Here is a tiny trained network, its code and every weight. The questions are about switching its units off for an input and a target symbol, where a switched-off unit gives its printed mean instead of its output.

import numpy as np


def w(rows, s, z=0):
    codes = np.array(rows[::2]) - 128.0
    scale = np.full(codes.shape[1], s)
    scale[-1] = z or s
    return codes * scale


def norm(h):
    return h / np.sqrt((h * h).mean(-1, keepdims=True) + 1e-5)


def f(y):
    return y / 2 * (1 + np.tanh(0.7978845608 * (y + 0.044715 * y**3)))


def softmax(a):
    e = np.exp(a - a.max(-1, keepdims=True))
    return e / e.sum(-1, keepdims=True)


def log_softmax(a):
    a = a - a.max(-1, keepdims=True)
    return a - np.log(np.exp(a).sum(-1, keepdims=True))


def net(x, mask):
    ids = ['αβγδζηλμξπστφω'.index(c) for c in x.split()]
    T = len(ids)
    res = E[ids] + P[:T]
    u = 0
    for l in range(2):
        q, k, v = (norm(res) @ M[l].T for M in (Q, K, V))
        z = softmax(np.where(np.tri(T) > 0, q @ k.T / 2**0.5, -1e9)) @ v
        res = res + np.where(mask[u], z, O[l][:, -1]) @ O[l][:, :-1]
        u += 1
        y = f(norm(res) @ A[l][:, :-1].T + A[l][:, -1])
        res = res + np.where(mask[u : u + 12], y, B[l][:, -1]) @ B[l][:, :-1]
        u += 12
    return log_softmax(norm(res)[-1] @ U[:, :-1].T + U[:, -1])


Q, K, V, O, A, B = {}, {}, {}, {}, {}, {}
E = w([
[141,140,100],'α',
[198,182,232],'β',
[136,133,120],'γ',
[59,155,205],'δ',
[108,183,68],'ζ',
[121,2,86],'η',
[159,99,89],'λ',
[43,121,207],'μ',
[151,75,131],'ξ',
[66,100,55],'π',
[134,49,51],'σ',
[135,156,106],'τ',
[208,43,30],'φ',
[129,102,113],'ω',
],0.022)
P = w([
[254,86,153],'0',
[63,127,141],'1',
[74,164,98],'2',
[74,212,96],'3',
[124,186,110],'4',
[106,160,114],'5',
[127,228,108],'6',
],0.0077)
Q[0] = w([
[99,142,254],'0.h0',
[94,94,178],'0.h0',
],0.025)
K[0] = w([
[176,235,238],'0.h0',
[118,201,249],'0.h0',
],0.017)
V[0] = w([
[32,65,182],'0.h0',
[203,220,255],'0.h0',
],0.01)
O[0] = w([
[2,126,173,150],'0.h0',
[175,12,186,9],'0.h0',
],0.0088,0.014)
A[0] = w([
[33,97,202,195],'0.n0',
[113,214,147,66],'0.n1',
[119,198,245,252],'0.n2',
[119,94,160,127],'0.n3',
[223,113,100,112],'0.n4',
[145,121,135,149],'0.n5',
[125,175,149,90],'0.n6',
[47,102,106,205],'0.n7',
[135,178,167,73],'0.n8',
[157,202,197,158],'0.n9',
[97,206,82,77],'0.n10',
[118,181,160,85],'0.n11',
],0.011,0.0023)
B[0] = w([
[139,249,38,156],'0.n0',
[88,71,100,166],'0.n1',
[181,124,53,143],'0.n2',
[122,170,125,117],'0.n3',
[114,210,144,145],'0.n4',
[122,153,138,122],'0.n5',
[124,91,108,133],'0.n6',
[204,147,84,228],'0.n7',
[136,80,112,122],'0.n8',
[159,44,99,133],'0.n9',
[147,199,76,255],'0.n10',
[131,84,99,133],'0.n11',
],0.02,0.0072)
Q[1] = w([
[255,249,73],'1.h0',
[100,120,192],'1.h0',
],0.026)
K[1] = w([
[253,113,155],'1.h0',
[136,102,130],'1.h0',
],0.031)
V[1] = w([
[37,209,116],'1.h0',
[119,80,4],'1.h0',
],0.041)
O[1] = w([
[4,22,182,3],'1.h0',
[22,237,150,155],'1.h0',
],0.029,0.016)
A[1] = w([
[198,61,120,149],'1.n0',
[232,56,97,187],'1.n1',
[177,167,8,135],'1.n2',
[170,96,73,194],'1.n3',
[78,114,40,253],'1.n4',
[159,202,90,154],'1.n5',
[115,156,148,33],'1.n6',
[177,147,193,119],'1.n7',
[6,100,120,138],'1.n8',
[157,105,247,141],'1.n9',
[91,217,79,134],'1.n10',
[96,107,105,62],'1.n11',
],0.019,0.0032)
B[1] = w([
[36,185,102,177],'1.n0',
[17,241,60,216],'1.n1',
[172,124,239,250],'1.n2',
[83,175,128,177],'1.n3',
[192,119,195,194],'1.n4',
[158,138,216,233],'1.n5',
[117,98,123,130],'1.n6',
[107,171,122,137],'1.n7',
[255,35,117,213],'1.n8',
[104,175,37,125],'1.n9',
[123,32,224,227],'1.n10',
[169,122,144,139],'1.n11',
],0.024,0.013)
U = w([
[84,164,57,55],'α',
[240,158,129,82],'β',
[158,127,60,103],'γ',
[125,90,159,182],'δ',
[208,28,135,166],'ζ',
[86,221,178,123],'η',
[52,142,50,93],'λ',
[104,95,145,178],'μ',
[159,76,33,76],'ξ',
[56,108,152,182],'π',
[102,94,152,172],'σ',
[142,150,84,111],'τ',
[194,115,252,1],'φ',
[89,66,60,159],'ω',
],0.018,0.0042)

Each question gives the input, a string of symbols that net reads in full, and the target symbol t.
The units are the heads (2 rows each of Q, K, V and O) and the neurons (one row each of A and B). Each row of codes is followed by its name. A weight is (code - 128) times the scale printed after its matrix; where a second scale follows, it is the last column's (O, A, B and U).
mask holds one flag per unit, layer by layer, with each layer's heads first. A switched-off unit (its flag False) gives its mean, the last column of its rows in O or B, instead of its output. The means were averaged over made-up inputs and are rounded, as every weight is.
A unit's drop is (log p(t) with every unit on - log p(t) with that unit switched off) / (log p(t) with every unit on - log p(t) with every unit switched off).
most important unit: the unit with the biggest drop
top k neurons: the k neurons with the biggest drops, biggest first
k most important neurons of layer l: the k neurons of layer l with the biggest drops, biggest first
drop of u: that unit's drop, to one decimal
input η α λ ω, target η: top neuron -> (0.n10)
input η ζ φ γ φ π, target η: top 2 neurons -> (0.n7, 0.n10)
input ζ η φ μ σ, target ζ: top 2 neurons -> (0.n4, 0.n7)
input λ φ σ π σ, target λ: 3 most important neurons of layer 0 -> (0.n4, 0.n10, 0.n7)
input ω η ω τ ξ φ φ, target ω: top 2 neurons -> (0.n4, 0.n7)
input ζ δ τ ζ δ, target ζ: top 2 neurons -> (0.n4, 0.n7)
input λ η τ μ φ ζ, target λ: top 3 neurons -> (0.n4, 0.n10, 0.n7)
input ω φ τ ζ φ α η, target ω: top 3 neurons -> (0.n4, 0.n7, 0.n10)
input η φ ζ, target η: top 2 neurons -> (0.n10, 0.n7)
input λ τ γ, target λ: top 3 neurons -> (0.n4, 0.n10, 0.n7)
input ξ ξ ζ η π λ δ, target ξ: top 2 neurons -> (0.n0, 0.n4)
input φ ζ ξ η σ η η, target φ: top 3 neurons -> (0.n4, 0.n10, 0.n1)
input φ π φ π η λ, target φ: 2 most important neurons of layer 0 -> (0.n4, 0.n10)
input π φ η φ η η, target π: most important unit -> 1.h0
input ζ α η η η φ, target ζ: drop of 0.n4 -> 1.3
input η ζ π σ, target η: drop of 1.h0 -> 1.4
input η η τ τ η, target η: drop of 1.h0 -> 1.2
input η η η ω λ φ, target η: drop of 1.h0 -> 1.0
